Here is a tiny trained network, its code and every weight. The questions are about switching its units off for an input and a target symbol, where a switched-off unit gives its printed mean instead of its output.

import numpy as np


def w(rows, s, z=0):
    codes = np.array(rows[::2]) - 128.0
    scale = np.full(codes.shape[1], s)
    scale[-1] = z or s
    return codes * scale


def f(y):
    return np.maximum(y, 0)


def softmax(a):
    e = np.exp(a - a.max(-1, keepdims=True))
    return e / e.sum(-1, keepdims=True)


def log_softmax(a):
    a = a - a.max(-1, keepdims=True)
    return a - np.log(np.exp(a).sum(-1, keepdims=True))


def net(x, mask):
    ids = ['ΔΛΞΨΩαβγεζημπστφ'.index(c) for c in x.split()]
    T = len(ids)
    res = E[ids] + P[:T]
    r = res
    for j in range(2):
        rows = slice(2 * j, 2 * j + 2)
        q, k, v = (r @ M[0][rows].T for M in (Q, K, V))
        z = softmax(np.where(np.tri(T) > 0, q @ k.T / 2**0.5, -1e9)) @ v
        o = O[0][rows]
        res = res + np.where(mask[j], z, o[:, -1]) @ o[:, :-1]
    y = f(res @ A[0][:, :-1].T + A[0][:, -1])
    res = res + np.where(mask[2:10], y, B[0][:, -1]) @ B[0][:, :-1]
    return log_softmax(res[-1] @ U[:, :-1].T + U[:, -1])


Q, K, V, O, A, B = {}, {}, {}, {}, {}, {}
E = w([
[183,101,162,102,136],'Δ',
[111,133,77,90,90],'Λ',
[178,107,148,117,144],'Ξ',
[172,106,148,116,143],'Ψ',
[126,129,219,122,136],'Ω',
[118,168,150,168,147],'α',
[76,67,178,159,95],'β',
[123,97,141,223,132],'γ',
[137,79,66,83,254],'ε',
[227,109,124,179,92],'ζ',
[45,163,117,121,38],'η',
[171,109,141,123,145],'μ',
[128,142,195,156,171],'π',
[151,30,90,192,66],'σ',
[118,127,77,89,98],'τ',
[190,67,88,172,33],'φ',
],0.019)
P = w([
[229,3,118,120,68],'0',
[172,24,137,105,142],'1',
[150,58,138,110,123],'2',
[132,88,136,122,107],'3',
[113,109,147,131,97],'4',
[98,128,158,138,87],'5',
[92,148,174,142,84],'6',
[73,168,179,153,80],'7',
],0.0068)
Q[0] = w([
[147,77,159,193,66],'head 1',
[101,127,149,49,175],'head 1',
[153,144,115,159,83],'head 2',
[64,177,90,3,181],'head 2',
],0.014)
K[0] = w([
[54,184,176,254,56],'head 1',
[170,78,4,113,96],'head 1',
[26,226,208,136,56],'head 2',
[194,87,42,2,130],'head 2',
],0.0091)
V[0] = w([
[161,78,3,161,124],'head 1',
[194,124,170,41,144],'head 1',
[30,45,131,104,99],'head 2',
[145,58,125,194,156],'head 2',
],0.014)
O[0] = w([
[71,175,58,168,136,217],'head 1',
[138,193,163,68,34,88],'head 1',
[2,77,193,88,138,253],'head 2',
[101,106,196,232,111,249],'head 2',
],0.011,0.0056)
A[0] = w([
[207,107,112,200,160,181],'neuron 1',
[151,125,117,106,205,228],'neuron 2',
[179,244,136,126,104,3],'neuron 3',
[140,165,98,151,219,163],'neuron 4',
[80,214,130,84,163,11],'neuron 5',
[134,186,86,123,198,132],'neuron 6',
[79,186,169,103,151,151],'neuron 7',
[57,176,129,22,174,94],'neuron 8',
],0.011,0.006)
B[0] = w([
[155,190,62,96,190,255],'neuron 1',
[77,126,88,46,122,151],'neuron 2',
[75,246,254,124,189,145],'neuron 3',
[129,98,119,123,61,160],'neuron 4',
[226,13,221,248,155,151],'neuron 5',
[121,149,150,128,52,138],'neuron 6',
[163,89,49,136,98,203],'neuron 7',
[158,123,112,231,71,225],'neuron 8',
],0.011,0.0081)
U = w([
[111,159,175,110,124,129],'Δ',
[113,143,121,93,151,216],'Λ',
[113,159,159,113,144,135],'Ξ',
[122,150,157,120,140,111],'Ψ',
[218,77,174,99,123,91],'Ω',
[210,96,64,89,188,168],'α',
[117,83,206,146,175,18],'β',
[189,80,133,191,242,21],'γ',
[121,137,137,116,155,117],'ε',
[122,170,125,134,169,129],'ζ',
[99,84,70,37,199,228],'η',
[116,151,146,114,147,136],'μ',
[254,81,153,145,171,110],'π',
[25,166,107,128,172,3],'σ',
[197,97,133,180,104,94],'τ',
[39,189,33,88,52,187],'φ',
],0.0095,0.0067)

Each question gives the input, a string of symbols that net reads in full, and the target symbol t.
The units are the heads (2 rows each of Q, K, V and O) and the neurons (one row each of A and B). Each row of codes is followed by its name. A weight is (code - 128) times the scale printed after its matrix; where a second scale follows, it is the last column's (O, A, B and U).
mask holds one flag per unit, heads first, then neurons. A switched-off unit (its flag False) gives its mean, the last column of its rows in O or B, instead of its output. The means were averaged over made-up inputs and are rounded, as every weight is.
A unit's drop is (log p(t) with every unit on - log p(t) with that unit switched off) / (log p(t) with every unit on - log p(t) with every unit switched off).
The circuit of an input: a set's keep is (log p(t) with only the set's units on - log p(t) with every unit switched off) / (log p(t) with every unit on - log p(t) with every unit switched off). Starting from all 10 units, units are removed one at a time, each time the one whose removal leaves the highest keep (on an exact tie, the one counted first), for as long as the keep stays at least 0.8.
units of the circuit, in order: the units of the circuit, biggest drop first
unit that matters most: the unit with the biggest drop
top k neurons: the k neurons with the biggest drops, biggest first
which heads matter: for each layer, one digit per head in row order, 1 if its drop is at least 0.15 and else 0, layers parted by /
input φ Λ α ζ τ β ε β, target β: unit that matters most -> head 1
input β ε α Λ Ξ Δ Ω ε, target τ: which heads matter -> 10
input η η ε α τ τ, target τ: top 4 neurons -> (neuron 5; neuron 8; neuron 1; neuron 2)
input ζ Δ Δ ζ ζ, target ζ: units of the circuit, in order -> (neuron 3; head 2; head 1; neuron 1)
input μ τ α Δ β τ η η, target τ: units of the circuit, in order -> (neuron 8; head 2; neuron 5)
input Λ ζ ε α Λ τ ζ, target α: which heads matter -> 11
input α τ ε η φ η ε μ, target η: units of the circuit, in order -> (neuron 2; head 2)
input τ Λ φ η Ω η Λ, target τ: which heads matter -> 01
input μ τ α Δ ζ, target α: units of the circuit, in order -> (neuron 1; head 2)
input Λ Ω Ξ α σ, target α: units of the circuit, in order -> (head 2; neuron 1)
input φ ε η ε, target τ: units of the circuit, in order -> (head 1; neuron 5; neuron 8)
input Ξ β ε σ, target β: which heads matter -> 01
input η φ η ε β α φ, target α: units of the circuit, in order -> (head 1; neuron 1; head 2)
input Ψ Λ σ, target σ: unit that matters most -> head 1
input τ τ Λ γ φ β, target β: units of the circuit, in order -> (head 2; head 1)
input φ φ Ψ μ, target φ: which heads matter -> 10
input μ Δ Ω ζ, target Ω: which heads matter -> 10
input ζ ζ Ξ α π σ φ, target π: which heads matter -> 11
input Ξ Λ μ η η Λ φ Λ, target τ: units of the circuit, in order -> (neuron 5; head 2; neuron 8; head 1)
input Λ η Ψ Λ σ, target η: units of the circuit, in order -> (head 2)
input π Δ φ, target π: units of the circuit, in order -> (head 1; head 2; neuron 1)
input γ β Λ Ξ, target β: which heads matter -> 01
input α η α μ η, target τ: top 3 neurons -> (neuron 8; neuron 5; neuron 1)
input Λ α Ω Λ σ, target Ω: which heads matter -> 10
input β τ ε Ξ φ, target β: which heads matter -> 01
input η ε η β η Λ Ξ, target η: which heads matter -> 10
input Δ η τ γ Λ φ α φ, target α: units of the circuit, in order -> (head 2; neuron 1)
input σ Ψ η ε γ Λ Δ σ, target γ: units of the circuit, in order -> (head 1)
